Below is a small trained network, with its code and all its weights. Each question gives an input and a class and asks what happens when units are switched off, that is, made to give their printed mean instead of their output.

import numpy as np


def w(rows, s, z=0):
    codes = np.array(rows[::2]) - 128.0
    scale = np.full(codes.shape[1], s)
    scale[-1] = z or s
    return codes * scale


def f(y):
    return y / 2 * (1 + np.tanh(0.7978845608 * (y + 0.044715 * y**3)))


def log_softmax(a):
    a = a - a.max(-1, keepdims=True)
    return a - np.log(np.exp(a).sum(-1, keepdims=True))


def net(x, mask):
    res = np.array(x, float).reshape(1, 7) / 4 @ E
    y = f(res @ A[0][:, :-1].T + A[0][:, -1])
    res = res + np.where(mask, y, B[0][:, -1]) @ B[0][:, :-1]
    return log_softmax(res[-1] @ U[:, :-1].T + U[:, -1])


A, B = {}, {}
E = w([
[105,98,88],'x0',
[129,129,127],'x1',
[162,155,79],'x2',
[117,156,129],'x3',
[128,126,128],'x4',
[255,172,189],'x5',
[128,125,128],'x6',
],0.009)
A[0] = w([
[160,182,214,196],'neuron 0',
[196,77,122,243],'neuron 1',
[63,128,194,252],'neuron 2',
[99,56,99,91],'neuron 3',
[93,116,87,108],'neuron 4',
[128,104,247,129],'neuron 5',
[93,133,177,203],'neuron 6',
[2,114,118,238],'neuron 7',
],0.0097,0.0039)
B[0] = w([
[173,125,199,210],'neuron 0',
[50,217,158,188],'neuron 1',
[80,20,142,190],'neuron 2',
[143,85,61,160],'neuron 3',
[168,104,49,152],'neuron 4',
[161,81,166,168],'neuron 5',
[123,2,111,158],'neuron 6',
[81,66,61,254],'neuron 7',
],0.0082,0.0076)
U = w([
[52,78,166,228],'0',
[32,169,101,254],'1',
[232,82,232,116],'2',
[255,225,173,25],'3',
[60,87,101,26],'4',
[182,99,15,53],'5',
[239,57,193,102],'6',
[135,230,168,240],'7',
],0.0081,0.0036)

Each question gives the input, the list of numbers given to net, and the class t.
The units are the neurons (one row each of A and B). Each row of codes is followed by its name. A weight is (code - 128) times the scale printed after its matrix; where a second scale follows, it is the last column's (A, B and U).
mask holds one flag per neuron, in row order. A switched-off neuron (its flag False) gives its mean, the last column of its row in B, instead of its output. The means were averaged over made-up inputs and are rounded, as every weight is.
A unit's drop is (log p(t) with every unit on - log p(t) with that unit switched off) / (log p(t) with every unit on - log p(t) with every unit switched off).
The circuit of an input: a set's keep is (log p(t) with only the set's units on - log p(t) with every unit switched off) / (log p(t) with every unit on - log p(t) with every unit switched off). Starting from all 8 units, units are removed one at a time, each time the one whose removal leaves the highest keep (on an exact tie, the one counted first), for as long as the keep stays at least 0.8.
units of the circuit, in order: the units of the circuit, biggest drop first
most important unit: the unit with the biggest drop
top k neurons: the k neurons with the biggest drops, biggest first
drop of u: that unit's drop, to one decimal
input [8,0,3,-1,-1,-8,3], class 5: units of the circuit, in order : [neuron 4; neuron 3]
input [-3,-5,3,5,-4,1,2], class 3: units of the circuit, in order : [neuron 7; neuron 2]
input [8,-7,7,-5,-4,8,7], class 7: most important unit : neuron 1
input [5,-7,5,2,0,1,6], class 7: top 3 neurons : [neuron 7; neuron 2; neuron 6]
input [2,4,4,4,0,-7,3], class 5: units of the circuit, in order : [neuron 4; neuron 1; neuron 3]
input [6,5,6,5,4,7,0], class 7: units of the circuit, in order : [neuron 1; neuron 6]
input [-4,-2,1,-6,-8,7,1], class 3: units of the circuit, in order : [neuron 2; neuron 7]
input [-1,-3,5,-3,-2,1,-8], class 3: top 3 neurons : [neuron 7; neuron 2; neuron 6]
input [3,-1,3,8,-3,-8,-2], class 5: top 3 neurons : [neuron 4; neuron 1; neuron 3]
input [1,5,4,-4,1,3,-1], class 7: drop of neuron 7 : 0.1
input [-7,-4,7,-3,6,3,1], class 3: drop of neuron 5 : 0.0
input [3,5,7,-5,-3,1,0], class 7: drop of neuron 6 : 0.1
